(in the rows, 128 means zero)
Here are made-up objects, facts about them, and rows of numbers that follow some of those facts. Name the object behind each unnamed row.

Named rows:
treste: 155  160  158  92  145  112  112  95  163  137  149  97  177  154  153  149  162  126  120  163  107  95  136  115  166  121  117  140  131
fedre: 113  151  160  154  146  117  138  160  103  130  99  92  162  130  95  119  127  146  102  91  148  139  108  130  148  139  155  127  100
tosku: 110  137  172  130  144  119  113  136  113  125  118  96  140  128  105  111  141  131  131  99  142  141  124  125  110  141  111  149  110
rubim: 142  142  154  112  136  106  118  131  163  124  142  94  135  146  126  111  147  121  131  135  129  113  118  119  156  133  79  129  137
grubrim: 117  97  114  128  116  144  118  100  136  108  147  169  122  126  166  134  129  128  150  133  140  146  143  118  115  134  155  141  135
vumos: 96  75  98  156  83  144  119  162  110  107  140  161  69  97  149  82  81  116  136  116  164  153  130  111  110  153  130  102  142
sazil: 61  111  104  177  146  91  159  56  187  82  47  101  46  171  97  176  171  205  205  171  104  146  23  192  178  79  152  153  99
trenek: 133  148  165  165  143  121  141  144  102  125  90  93  163  143  105  135  135  144  115  93  142  131  106  139  129  131  157  118  92
nerun: 160  136  99  142  111  107  143  145  120  153  97  124  159  139  125  151  110  147  116  103  132  111  129  111  159  128  136  104  152
skebrak: 133  144  163  155  144  119  142  146  103  130  86  93  168  142  109  135  137  144  121  96  153  142  100  137  136  139  161  124  105
vasozan: 168  119  96  158  112  127  158  125  67  164  94  158  155  127  148  145  87  109  83  98  141  106  141  108  126  132  127  96  143
sestul: 158  133  120  116  134  114  130  125  133  151  121  129  142  137  123  131  130  121  138  115  132  115  133  112  141  131  106  134  148
ratron: 136  160  138  82  119  108  119  125  166  139  152  98  136  97  94  99  131  145  163  120  163  122  134  100  165  116  154  123  158
botri: 117  63  79  181  50  110  141  169  136  111  103  162  74  131  157  125  79  154  153  111  151  137  118  139  158  138  149  73  159
kufe: 129  154  144  165  146  126  129  138  100  106  91  89  154  152  74  137  89  119  131  92  121  117  112  142  152  113  171  151  87
gredal: 139  135  109  113  127  115  119  133  129  138  138  148  141  111  120  138  137  113  140  130  117  104  143  113  140  149  132  127  145
naflo: 89  67  90  185  157  88  141  62  61  136  64  131  87  164  61  169  173  210  166  89  115  159  138  128  167  104  169  164  82
zutor: 75  125  148  143  140  113  119  171  142  98  96  101  71  116  112  107  130  107  173  110  131  129  70  176  119  163  99  102  105
plidon: 136  98  91  74  126  165  111  100  177  100  186  171  63  139  147  119  111  95  133  212  93  136  148  110  109  100  81  155  160

How the objects are related:
nati gokevu 292; kabri gokevu 81; sazu gokevu 81; vasozan gokevu 292; stobru gokevu 81; kufe gokevu 292; fuskan gokevu 292; vebar gokevu 292; grofo gokevu 292
nerun gokevu 292; fluklo gokevu 292; ropi gokevu 81; briflik gokevu 292; plifla gokevu 292; tosku gokevu 292; vistuk gokevu 292; pluklapli gokevu 292; treste gokevu 292
sibi gokevu 292; grigroste gokevu 292; kuzafun gokevu 214; goklin gokevu 292; gatrel gokevu 292; tedrin gokevu 81; pite gokevu 292; sazil gokevu 292; plidon gokevu 81
zutor gokevu 214; trenek gokevu 292; zosem gokevu 81; botri gokevu 81; flitok gokevu 292; vuska gokevu 292; nenim gokevu 81; maki gokevu 214; vumol gokevu 214
kigrogo gokevu 81; goto gokevu 81; skeklam gokevu 292; kligre gokevu 81; gigral gokevu 81; nagir gokevu 214; drelipla gokevu 292; fedre gokevu 292; troka gokevu 292
mugrir gokevu 214; grisanin gokevu 292; baskor gokevu 292; plidi gokevu 292; kases gokevu 292; gratutru gokevu 214; muzun gokevu 292; puflo gokevu 81; skonun gokevu 292
valiro gokevu 292; lobin gokevu 214; romok gokevu 214; stugoki gokevu 214; kavu gokevu 292; bonal gokevu 292; skiger gokevu 214; pidin gokevu 292; naflo gokevu 292
votren gokevu 81; grosil gokevu 81; skuvista gokevu 292; vipin gokevu 292; gribragrim gokevu 214; gralavan gokevu 292; lider gokevu 292; morotri gokevu 292; gristis gokevu 292
sulil gokevu 214; nutil gokevu 81; sestul gokevu 292; guskadril gokevu 81; remem gokevu 214; matar gokevu 214; tastas gokevu 81; vupil gokevu 292; groma gokevu 292
dinak gokevu 81; braka gokevu 81; skile gokevu 292; rubim gokevu 292; skaskela gokevu 81; bugrin gokevu 292; vupan gokevu 292; grubrim gokevu 81; ludrul gokevu 292
rostabrir gokevu 292; tula gokevu 81; pledrir gokevu 214; klarak gokevu 214; drokek gokevu 292; plopek gokevu 292; ratron gokevu 292; gedrer gokevu 214; pledrus gokevu 292
zeda gokevu 292; vumos gokevu 81; stugratrun gokevu 292; riplak gokevu 81; kodin gokevu 292; paflan gokevu 292; grudrak gokevu 292; skaplu gokevu 292; vupur gokevu 292
sogreplim gokevu 214; drabri gokevu 292; grukleple gokevu 292; brida gokevu 81; nesuk gokevu 214; rabus gokevu 292; dripli gokevu 81; kiski gokevu 81; toskes gokevu 81
stidri gokevu 292; zinem gokevu 81; fludusen gokevu 292; dritren gokevu 81; grezan gokevu 81; vaflo gokevu 81; semus gokevu 292; retre gokevu 214; zaflal gokevu 292
zerul gokevu 292; fledrak gokevu 214; traskur gokevu 81; dolim gokevu 292; skebrak gokevu 292; keklor gokevu 292; gridrek gokevu 214; gredal gokevu 214; brustonik gokevu 214
flemeklom gokevu 292; flizoflam gokevu 81; grakli gokevu 214; plekil gokevu 81; gruvo gokevu 81; libok gokevu 81; sazu skogir plidon; vasozan skogir baskor; stobru skogir troka
kufe skogir plidon; vebar skogir skeklam; grofo skogir kabri; nerun skogir grosil; fluklo skogir pledrus; ropi skogir plidon; tosku skogir gristis; vistuk skogir gristis; treste skogir goklin
sibi skogir gristis; grigroste skogir skaplu; kuzafun skogir plidon; gatrel skogir skile; tedrin skogir plifla; pite skogir nenim; sazil skogir gralavan; zutor skogir fludusen; trenek skogir nenim
zosem skogir fledrak; botri skogir grosil; flitok skogir fledrak; vuska skogir nati; maki skogir skeklam; vumol skogir gralavan; kigrogo skogir nenim; goto skogir grosil; kligre skogir nati
gigral skogir morotri; nagir skogir grosil; drelipla skogir baskor; fedre skogir pluklapli; mugrir skogir fuskan; grisanin skogir skile; plidi skogir briflik; kases skogir gralavan; gratutru skogir plifla
muzun skogir troka; skonun skogir pledrus; valiro skogir fledrak; lobin skogir plidon; romok skogir nati; stugoki skogir plidon; kavu skogir brida; bonal skogir brida; skiger skogir skaplu
pidin skogir brida; naflo skogir plifla; votren skogir libok; vipin skogir fledrak; gribragrim skogir nati; lider skogir sogreplim; sulil skogir sogreplim; nutil skogir sogreplim; sestul skogir goklin
guskadril skogir nati; remem skogir kabri; matar skogir grosil; tastas skogir libok; vupil skogir fuskan; groma skogir briflik; dinak skogir goklin; braka skogir brida; rubim skogir kabri
skaskela skogir skuvista; bugrin skogir fledrak; vupan skogir pluklapli; grubrim skogir skeklam; ludrul skogir sogreplim; rostabrir skogir skaplu; tula skogir gralavan; pledrir skogir baskor; klarak skogir nenim
drokek skogir troka; plopek skogir plidon; ratron skogir skaplu; gedrer skogir fledrak; zeda skogir fledrak; vumos skogir fludusen; stugratrun skogir plidon; riplak skogir sogreplim; kodin skogir puflo
paflan skogir libok; grudrak skogir goklin; vupur skogir sogreplim; drabri skogir puflo; grukleple skogir gralavan; nesuk skogir libok; rabus skogir skeklam; dripli skogir plidon; kiski skogir skeklam
toskes skogir vaflo; stidri skogir goklin; zinem skogir sogreplim; dritren skogir grosil; grezan skogir fludusen; semus skogir plidon; retre skogir gralavan; zaflal skogir morotri; zerul skogir troka
traskur skogir brida; dolim skogir troka; skebrak skogir brida; keklor skogir plidon; gridrek skogir skaplu; gredal skogir baskor; brustonik skogir skeklam; flemeklom skogir fledrak; grakli skogir plidon
plekil skogir pluklapli; gruvo skogir nenim; sazu vuluk tosku; vasozan vuluk vebar; stobru vuluk brustonik; grofo vuluk grosil; nerun vuluk flemeklom; ropi vuluk fedre; plifla vuluk grudrak
tosku vuluk ropi; vistuk vuluk nerun; pluklapli vuluk goto; sibi vuluk plidon; grigroste vuluk zosem; kuzafun vuluk grakli; goklin vuluk gedrer; gatrel vuluk klarak; tedrin vuluk lider
sazil vuluk gigral; plidon vuluk stobru; zutor vuluk treste; zosem vuluk votren; botri vuluk vaflo; flitok vuluk lobin; vuska vuluk ratron; nenim vuluk gridrek; goto vuluk pledrus
nagir vuluk vupil; fedre vuluk vuska; troka vuluk nutil; mugrir vuluk zeda; baskor vuluk gruvo; muzun vuluk plidi; romok vuluk kabri; bonal vuluk rabus; pidin vuluk toskes
naflo vuluk fuskan; grosil vuluk nagir; vipin vuluk puflo; gribragrim vuluk paflan; gralavan vuluk flitok; lider vuluk gribragrim; morotri vuluk dolim; gristis vuluk zaflal; nutil vuluk pluklapli
guskadril vuluk keklor; remem vuluk skuvista; vupil vuluk kavu; groma vuluk bugrin; braka vuluk grofo; skile vuluk maki; rubim vuluk nati; bugrin vuluk libok; grubrim vuluk vumol
ludrul vuluk plopek; rostabrir vuluk morotri; pledrir vuluk riplak; ratron vuluk pledrir; gedrer vuluk skile; pledrus vuluk naflo; zeda vuluk vupur; vumos vuluk pidin; stugratrun vuluk skonun
riplak vuluk grezan; drabri vuluk vasozan; grukleple vuluk gristis; toskes vuluk skaplu; zinem vuluk grubrim; grezan vuluk retre; vaflo vuluk mugrir; semus vuluk rubim; retre vuluk muzun
zaflal vuluk sibi; traskur vuluk troka; brustonik vuluk fluklo; flemeklom vuluk gatrel; flizoflam vuluk rostabrir; plekil vuluk tastas; libok vuluk kases; sazu trepak 874; vasozan trepak 847
stobru trepak 874; kufe trepak 874; vebar trepak 586; grofo trepak 847; nerun trepak 847; fluklo trepak 847; ropi trepak 847; tosku trepak 194; vistuk trepak 847
treste trepak 586; sibi trepak 586; grigroste trepak 586; kuzafun trepak 847; gatrel trepak 811; tedrin trepak 811; pite trepak 811; sazil trepak 194; zutor trepak 194
trenek trepak 874; zosem trepak 847; botri trepak 847; flitok trepak 811; vuska trepak 811; maki trepak 874; vumol trepak 874; kigrogo trepak 811; goto trepak 847
kligre trepak 811; gigral trepak 811; nagir trepak 194; drelipla trepak 874; fedre trepak 874; mugrir trepak 874; grisanin trepak 194; plidi trepak 874; kases trepak 874
gratutru trepak 811; muzun trepak 874; skonun trepak 194; valiro trepak 874; lobin trepak 811; romok trepak 874; stugoki trepak 811; kavu trepak 847; bonal trepak 874
skiger trepak 874; pidin trepak 586; naflo trepak 874; votren trepak 847; vipin trepak 874; gribragrim trepak 194; lider trepak 194; sulil trepak 874; nutil trepak 874
sestul trepak 811; guskadril trepak 847; remem trepak 811; matar trepak 811; tastas trepak 874; vupil trepak 874; groma trepak 874; dinak trepak 874; braka trepak 811
rubim trepak 586; skaskela trepak 194; bugrin trepak 811; vupan trepak 811; grubrim trepak 586; ludrul trepak 811; rostabrir trepak 874; tula trepak 874; pledrir trepak 874
klarak trepak 194; drokek trepak 847; plopek trepak 847; ratron trepak 811; gedrer trepak 811; zeda trepak 811; vumos trepak 811; stugratrun trepak 847; riplak trepak 874
kodin trepak 194; paflan trepak 874; grudrak trepak 194; vupur trepak 874; drabri trepak 811; grukleple trepak 194; nesuk trepak 874; rabus trepak 811; dripli trepak 874
kiski trepak 874; toskes trepak 874; stidri trepak 586; zinem trepak 194; dritren trepak 874; grezan trepak 811; semus trepak 874; retre trepak 874; zaflal trepak 874
zerul trepak 847; traskur trepak 874; dolim trepak 811; skebrak trepak 874; keklor trepak 194; gridrek trepak 874; gredal trepak 811; brustonik trepak 194; flemeklom trepak 811
grakli trepak 811; plekil trepak 874; gruvo trepak 811; vasozan flatras vumos; vasozan flatras kiski; stobru flatras skeklam; fluklo flatras nesuk; fluklo flatras stidri; goklin flatras fuskan
goto flatras flizoflam; skeklam flatras baskor; grisanin flatras stobru; romok flatras zosem; naflo flatras sazil; votren flatras romok; grosil flatras ratron; grosil flatras kligre; vipin flatras dripli
gribragrim flatras klarak; gribragrim flatras baskor; nutil flatras grisanin; nutil flatras vumos; tastas flatras braka; tastas flatras skaskela; braka flatras kligre; braka flatras baskor; skaskela flatras braka
skaskela flatras kligre; bugrin flatras stugratrun; bugrin flatras tedrin; zeda flatras gribragrim; vumos flatras dripli; sogreplim flatras tastas; grukleple flatras stidri; nesuk flatras sogreplim; nesuk flatras zeda
dripli flatras valiro; dripli flatras stobru; kiski flatras tedrin; stidri flatras baskor; vaflo flatras valiro; zerul flatras gruvo; fledrak flatras gratutru; fledrak flatras briflik; traskur flatras vumol
keklor flatras gruvo

Name these rows:
No name comes twice in this set of rows, the named rows included.
127  88  86  162  76  111  127  160  124  111  155  140  142  147  117  133  68  129  110  102  106  123  149  116  182  117  182  123  150 : ropi
151  121  98  59  134  154  104  72  179  127  187  174  148  148  174  148  163  111  111  223  97  137  155  100  101  103  95  153  165 : puflo
107  149  167  131  142  125  107  131  121  121  117  102  144  112  124  135  149  106  139  111  125  128  123  153  123  151  155  132  101 : brustonik
50  80  116  181  111  138  121  180  98  82  115  109  73  141  87  102  57  125  145  93  137  160  102  170  148  135  172  128  109 : sazu
141  137  100  122  132  126  110  125  122  120  138  129  127  122  98  139  93  94  146  123  95  91  139  128  160  126  143  149  141 : stugoki
108  166  184  88  147  140  115  107  168  124  142  91  180  105  136  132  167  125  140  126  137  122  138  135  144  119  179  139  104 : klarak
149  112  99  122  126  134  143  135  94  146  98  169  72  93  95  112  84  122  167  104  164  140  117  110  99  142  103  125  161 : drabri
102  151  186  163  135  103  125  162  156  108  102  73  162  159  120  123  147  144  114  100  116  120  76  160  172  136  116  103  90 : vupil
162  158  117  136  136  128  214  71  125  135  93  180  123  152  175  168  110  104  197  165  130  83  126  124  86  84  122  114  127 : flitok
112  108  142  126  127  107  106  164  149  122  132  96  66  120  92  88  117  125  141  110  137  128  90  119  150  155  57  121  148 : grigroste
161  145  130  89  146  119  106  101  84  161  160  127  177  105  96  131  164  151  78  101  141  127  152  101  147  131  143  150  152 : rabus
159  86  86  162  72  156  200  104  72  132  71  199  74  100  158  153  61  117  194  96  186  159  136  117  72  127  187  109  163 : guskadril

Now the same objects, written a new way:
Some rows with their names:
grukleple: 111  168  138  135  148  122  115  122  117  115  103  129  150  120  129  137  105  121  122  135  132  132  124  134  118  151  121  137  143  139  112  131  153  138  116  135  138  109
grosil: 131  143  129  139  139  128  119  130  131  119  104  121  137  111  117  138  121  124  129  131  138  133  130  126  114  147  128  146  127  140  120  134  166  144  123  118  135  131
troka: 133  145  127  127  131  124  132  124  123  110  125  115  136  126  121  141  139  126  130  130  138  136  122  133  114  151  141  139  130  156  126  139  154  129  123  139  124  122
sibi: 161  144  128  133  145  129  109  113  125  111  80  120  144  126  143  129  108  127  111  123  123  129  124  114  116  135  118  122  140  118  102  121  130  139  105  128  127  92
ludrul: 148  106  135  132  132  128  135  126  132  120  113  117  133  130  114  111  141  131  126  121  130  130  128  133  117  136  131  134  132  139  138  121  138  118  129  123  135  116
vuska: 135  106  127  134  127  132  137  129  137  109  117  120  136  120  104  99  136  123  134  120  136  136  129  135  118  144  126  131  155  154  151  109  138  132  139  125  147  121
plidon: 183  112  128  136  139  137  113  119  131  113  93  113  133  106  140  161  110  129  115  109  128  137  125  100  113  147  129  128  131  108  107  128  133  161  100  120  134  113
traskur: 142  126  123  139  135  125  125  136  133  127  123  123  131  128  111  133  141  127  124  121  138  127  135  129  117  126  120  136  113  154  137  129  154  133  131  115  146  135
maki: 119  113  124  129  130  137  138  128  131  138  147  122  123  130  122  107  137  122  121  145  131  129  149  128  117  127  121  143  109  104  139  128  132  133  134  110  131  127
treste: 96  151  130  120  134  131  128  126  122  134  135  124  135  134  136  137  119  116  118  145  131  136  134  134  119  138  121  138  120  125  129  130  129  135  123  129  120  115
gruvo: 115  83  102  114  87  130  119  117  131  127  145  107  105  140  140  132  152  109  118  110  135  134  148  123  117  102  117  122  87  162  156  125  90  125  145  89  154  167
gratutru: 128  98  129  126  128  142  147  123  136  137  140  120  119  125  114  96  144  125  128  150  127  133  148  126  116  131  128  142  117  96  141  126  119  131  130  111  118  127
skonun: 88  161  130  118  135  130  126  123  118  132  134  126  137  132  138  143  115  112  119  148  132  137  134  134  120  140  119  136  124  128  126  132  123  138  119  132  119  116
puflo: 110  135  120  121  128  138  128  130  131  137  134  118  126  125  127  142  129  115  121  144  136  137  140  124  116  133  123  145  109  127  135  131  134  147  126  112  116  133
stugoki: 129  88  139  130  132  139  144  129  126  139  160  121  120  119  122  132  132  125  124  128  128  133  143  126  116  144  131  139  113  93  142  133  122  140  128  116  143  131
kabri: 110  135  120  121  127  138  128  130  132  137  134  117  125  125  128  143  128  116  121  144  136  137  140  124  116  133  124  145  108  128  135  131  135  147  126  112  115  132
brida: 111  136  118  121  127  138  128  130  133  136  133  117  126  125  127  142  129  116  120  144  136  137  139  124  116  133  124  146  108  128  135  131  135  147  126  112  115  132
sestul: 121  102  140  123  132  133  140  131  130  143  133  119  127  139  122  113  138  126  119  133  128  130  136  139  118  130  128  141  113  120  147  123  131  112  133  116  127  119
kavu: 67  139  139  98  145  134  125  102  101  127  120  112  136  124  118  135  126  101  115  143  123  133  133  140  120  136  131  143  149  159  148  140  80  118  108  122  123  120

Which object is each row?
No name comes twice in this set of rows, the named rows included.
188  109  123  139  141  136  120  125  142  123  84  117  131  123  121  120  133  133  116  122  126  128  133  108  115  121  119  126  123  115  118  117  134  140  114  110  122  109 : stobru
102  158  130  108  164  129  123  106  100  110  107  114  149  123  103  143  130  105  112  129  127  127  125  134  119  136  128  134  170  187  143  136  96  126  100  136  131  101 : vasozan
95  165  127  116  140  132  129  124  119  133  135  125  138  133  135  145  118  113  117  150  132  138  133  132  119  138  119  136  128  129  127  131  122  142  116  135  111  108 : grisanin
151  115  121  140  131  131  133  122  132  113  125  122  129  120  113  105  141  128  129  131  133  130  140  122  115  134  124  131  131  126  128  127  138  137  128  120  142  125 : mugrir
130  126  128  99  143  140  135  95  104  97  120  105  135  109  112  169  138  105  122  122  124  145  121  118  117  149  144  118  175  170  142  138  58  147  89  148  113  109 : stugratrun
84  157  131  124  129  134  121  122  127  136  128  131  130  117  130  148  115  112  130  158  134  141  142  129  120  138  116  140  115  120  122  135  124  152  119  118  117  140 : skaskela
147  106  122  137  131  133  136  121  133  117  126  120  127  121  110  100  144  126  129  130  131  128  141  124  115  132  126  134  131  126  136  126  134  132  130  116  142  127 : remem
140  120  116  122  134  141  140  137  139  145  139  119  122  137  115  133  148  123  117  141  133  134  143  121  117  115  118  137  105  126  146  122  125  141  126  114  106  122 : kiski
107  135  131  120  134  135  133  129  126  134  131  116  133  132  132  129  123  120  119  143  132  136  131  134  116  145  131  147  121  121  133  130  141  131  127  124  116  114 : skeklam
102  132  116  104  125  135  116  90  113  97  98  107  128  105  108  140  141  98  130  134  130  140  134  120  117  129  131  128  158  187  140  138  68  140  104  116  125  144 : zosem
122  103  117  124  114  138  138  119  133  130  148  117  116  130  127  104  143  119  125  142  130  134  150  123  116  125  123  136  109  109  139  127  113  133  135  108  129  137 : vumol
122  165  112  133  135  129  121  111  120  103  123  125  138  114  125  129  123  114  127  143  135  135  138  117  115  141  120  130  142  138  112  137  131  157  114  131  134  122 : nagir
134  108  127  118  125  139  144  128  136  136  134  115  124  139  125  114  145  126  122  141  128  137  136  130  117  127  130  135  116  117  142  120  120  124  128  123  106  113 : valiro
75  146  121  117  120  116  108  123  98  125  165  121  133  136  162  190  104  103  104  100  136  132  132  134  120  140  113  123  106  163  137  139  114  141  129  124  179  139 : keklor

